Below is a small trained network, with its code and all its weights. Each question gives an input and a class and asks what happens when units are switched off, that is, made to give their printed mean instead of their output.

import numpy as np


def w(rows, s, z=0):
    codes = np.array(rows[::2]) - 128.0
    scale = np.full(codes.shape[1], s)
    scale[-1] = z or s
    return codes * scale


def norm(h):
    return h / np.sqrt((h * h).mean(-1, keepdims=True) + 1e-5)


def f(y):
    return np.maximum(y, 0)


def log_softmax(a):
    a = a - a.max(-1, keepdims=True)
    return a - np.log(np.exp(a).sum(-1, keepdims=True))


def net(x, mask):
    res = np.array(x, float).reshape(1, 3) / 4 @ E
    u = 0
    for l in range(2):
        y = f(norm(res) @ A[l][:, :-1].T + A[l][:, -1])
        res = res + np.where(mask[u : u + 6], y, B[l][:, -1]) @ B[l][:, :-1]
        u += 6
    return log_softmax(norm(res)[-1] @ U[:, :-1].T + U[:, -1])


A, B = {}, {}
E = w([
[220,80,156,161,2,245,163,122,68,237,147],'x0',
[172,145,78,106,190,113,134,64,192,177,182],'x1',
[52,102,199,155,163,60,144,37,156,223,197],'x2',
],0.0091)
A[0] = w([
[70,79,152,168,121,2,213,157,106,166,151,197],'L0N0',
[113,74,90,80,105,173,141,99,75,87,126,163],'L0N1',
[166,214,80,33,136,181,95,203,118,112,96,24],'L0N2',
[212,188,64,36,142,74,59,95,128,185,163,2],'L0N3',
[164,212,146,72,185,86,130,159,128,136,112,130],'L0N4',
[128,116,149,116,153,28,130,184,159,75,134,56],'L0N5',
],0.0068,0.003)
B[0] = w([
[148,147,92,157,89,200,121,104,143,26,156,253],'L0N0',
[115,96,158,251,182,191,174,110,119,153,245,204],'L0N1',
[117,254,138,229,137,75,57,103,143,135,162,250],'L0N2',
[151,142,83,121,252,180,191,119,142,133,24,206],'L0N3',
[180,120,83,85,77,137,172,147,66,195,219,205],'L0N4',
[153,136,219,90,129,137,151,223,189,197,135,213],'L0N5',
],0.0083,0.0051)
A[1] = w([
[47,83,171,165,108,150,113,154,129,130,67,168],'L1N0',
[66,138,168,148,85,122,136,159,70,79,6,88],'L1N1',
[18,80,156,137,127,93,103,55,149,161,150,95],'L1N2',
[147,190,116,152,150,121,140,98,131,143,180,199],'L1N3',
[46,162,62,85,159,69,98,129,158,59,117,133],'L1N4',
[68,109,122,49,181,63,78,164,122,103,133,5],'L1N5',
],0.011,0.0023)
B[1] = w([
[134,55,126,48,149,122,154,108,175,96,41,177],'L1N0',
[129,106,78,89,205,49,141,87,125,141,77,183],'L1N1',
[173,182,49,228,133,42,80,214,69,83,112,184],'L1N2',
[102,48,167,30,87,123,101,154,150,27,90,254],'L1N3',
[186,121,108,222,107,179,158,80,25,201,129,216],'L1N4',
[80,144,197,62,53,204,120,100,188,255,152,180],'L1N5',
],0.01,0.0089)
U = w([
[137,134,218,138,56,188,133,123,107,249,177,161],'0',
[157,158,118,196,109,96,67,160,104,31,149,115],'1',
[126,56,113,74,187,111,146,88,159,125,71,253],'2',
[83,81,204,80,124,139,137,165,193,41,174,22],'3',
],0.012,0.0028)

Each question gives the input, the list of numbers given to net, and the class t.
The units are the neurons (one row each of A and B). Each row of codes is followed by its name. A weight is (code - 128) times the scale printed after its matrix; where a second scale follows, it is the last column's (A, B and U).
mask holds one flag per neuron, layer by layer. A switched-off neuron (its flag False) gives its mean, the last column of its row in B, instead of its output. The means were averaged over made-up inputs and are rounded, as every weight is.
A unit's drop is (log p(t) with every unit on - log p(t) with that unit switched off) / (log p(t) with every unit on - log p(t) with every unit switched off).
The circuit of an input: a set's keep is (log p(t) with only the set's units on - log p(t) with every unit switched off) / (log p(t) with every unit on - log p(t) with every unit switched off). Starting from all 12 units, units are removed one at a time, each time the one whose removal leaves the highest keep (on an exact tie, the one counted first), for as long as the keep stays at least 0.8.
circuit, biggest first: the units of the circuit, biggest drop first
most important unit: the unit with the biggest drop
k most important neurons: the k neurons with the biggest drops, biggest first
k most important neurons of layer l: the k neurons of layer l with the biggest drops, biggest first
input [0,-3,3], class 3: 4 most important neurons : [L0N0; L1N2; L1N4; L0N2]
input [-1,-8,-7], class 2: circuit, biggest first : [L1N1]
input [-4,-2,4], class 0: 2 most important neurons of layer 0 : [L0N1; L0N2]
input [3,-1,2], class 3: circuit, biggest first : [L1N4; L1N5]
input [-7,1,4], class 0: 2 most important neurons : [L1N5; L1N4]
input [4,7,7], class 1: circuit, biggest first : [L1N2; L1N5]
input [-6,-4,-6], class 0: circuit, biggest first : [L1N5; L1N4]
input [3,2,-2], class 3: circuit, biggest first : [L1N3; L1N4]
input [-1,-4,5], class 1: 2 most important neurons : [L1N2; L0N3]
input [0,-4,3], class 2: 2 most important neurons of layer 1 : [L1N1; L1N0]
input [-3,-5,-3], class 2: 2 most important neurons : [L1N1; L0N0]
input [4,8,7], class 2: 2 most important neurons : [L0N3; L0N2]
input [5,-4,7], class 1: 2 most important neurons : [L1N2; L1N5]
input [3,4,-3], class 2: circuit, biggest first : [L0N3]
input [2,-3,0], class 3: 2 most important neurons of layer 0 : [L0N1; L0N3]
input [-6,-8,5], class 2: 2 most important neurons : [L1N1; L1N0]
input [-2,0,2], class 3: 2 most important neurons : [L0N5; L0N0]
input [-7,3,3], class 0: 2 most important neurons : [L1N4; L1N5]
input [7,8,-4], class 2: 3 most important neurons of layer 0 : [L0N3; L0N5; L0N4]
input [2,1,2], class 3: 2 most important neurons : [L0N0; L1N4]
input [-7,1,7], class 0: 2 most important neurons of layer 0 : [L0N1; L0N2]
input [3,-6,4], class 2: most important unit : L1N0
input [4,-7,5], class 2: 2 most important neurons of layer 1 : [L1N0; L1N1]
